Here is a tiny trained network, its code and every weight. The questions are about switching its units off for an input and a class, where a switched-off unit gives its printed mean instead of its output.

import numpy as np


def w(rows, s, z=0):
    codes = np.array(rows[::2]) - 128.0
    scale = np.full(codes.shape[1], s)
    scale[-1] = z or s
    return codes * scale


def norm(h):
    return h / np.sqrt((h * h).mean(-1, keepdims=True) + 1e-5)


def f(y):
    return y / 2 * (1 + np.tanh(0.7978845608 * (y + 0.044715 * y**3)))


def log_softmax(a):
    a = a - a.max(-1, keepdims=True)
    return a - np.log(np.exp(a).sum(-1, keepdims=True))


def net(x, mask):
    res = np.array(x, float).reshape(1, 2) / 4 @ E
    u = 0
    for l in range(3):
        y = f(norm(res) @ A[l][:, :-1].T + A[l][:, -1])
        res = res + np.where(mask[u : u + 5], y, B[l][:, -1]) @ B[l][:, :-1]
        u += 5
    return log_softmax(norm(res)[-1] @ U[:, :-1].T + U[:, -1])


A, B = {}, {}
E = w([
[75,3,158,156],'x0',
[169,161,83,85],'x1',
],0.0063)
A[0] = w([
[109,132,148,100,91],'L0N1',
[120,2,119,91,98],'L0N2',
[116,51,115,81,110],'L0N3',
[128,129,113,132,174],'L0N4',
[179,153,60,116,7],'L0N5',
],0.0098,0.0019)
B[0] = w([
[190,112,97,170,123],'L0N1',
[4,24,136,165,255],'L0N2',
[95,58,182,213,188],'L0N3',
[121,116,100,158,136],'L0N4',
[157,198,96,92,173],'L0N5',
],0.0044,0.0059)
A[1] = w([
[122,157,161,195,28],'L1N1',
[194,175,67,98,36],'L1N2',
[182,145,81,97,60],'L1N3',
[139,48,97,144,253],'L1N4',
[109,1,115,140,216],'L1N5',
],0.0087,0.0019)
B[1] = w([
[179,68,145,148,140],'L1N1',
[131,152,65,149,190],'L1N2',
[150,176,61,157,154],'L1N3',
[82,188,167,147,183],'L1N4',
[3,213,143,129,253],'L1N5',
],0.0074,0.0069)
A[2] = w([
[52,191,173,3,46],'L2N1',
[174,135,158,139,112],'L2N2',
[162,251,44,82,112],'L2N3',
[93,139,127,48,4],'L2N4',
[188,87,192,179,150],'L2N5',
],0.0059,0.0025)
B[2] = w([
[70,65,204,145,141],'L2N1',
[123,68,128,101,122],'L2N2',
[128,148,1,78,255],'L2N3',
[141,131,149,131,105],'L2N4',
[178,85,142,75,137],'L2N5',
],0.0069,0.0044)
U = w([
[3,117,167,170,212],'0',
[149,173,32,112,246],'1',
[191,64,175,119,5],'2',
],0.017,0.0022)

Each question gives the input, the list of numbers given to net, and the class t.
The units are the neurons (one row each of A and B). Each row of codes is followed by its name. A weight is (code - 128) times the scale printed after its matrix; where a second scale follows, it is the last column's (A, B and U).
mask holds one flag per neuron, layer by layer. A switched-off neuron (its flag False) gives its mean, the last column of its row in B, instead of its output. The means were averaged over made-up inputs and are rounded, as every weight is.
A unit's drop is (log p(t) with every unit on - log p(t) with that unit switched off) / (log p(t) with every unit on - log p(t) with every unit switched off).
most important unit: the unit with the biggest drop
k most important neurons: the k neurons with the biggest drops, biggest first
drop when u is switched off: that unit's drop, to one decimal
input [-3,-2], class 1: most important unit => L0N2
input [-4,-4], class 1: 2 most important neurons => (L0N2, L0N3)
input [-3,-4], class 2: 2 most important neurons => (L1N5, L0N5)
input [-3,-8], class 2: 2 most important neurons => (L0N2, L1N5)
input [-4,-7], class 2: 2 most important neurons => (L1N5, L0N2)
input [-2,-8], class 2: 2 most important neurons => (L0N2, L1N5)
input [-2,-3], class 2: 3 most important neurons => (L0N2, L1N5, L0N5)
input [-8,-8], class 1: drop when L1N5 is switched off => 0.1
input [-4,-6], class 2: drop when L0N2 is switched off => 0.1
input [-4,-8], class 2: drop when L1N5 is switched off => 0.6
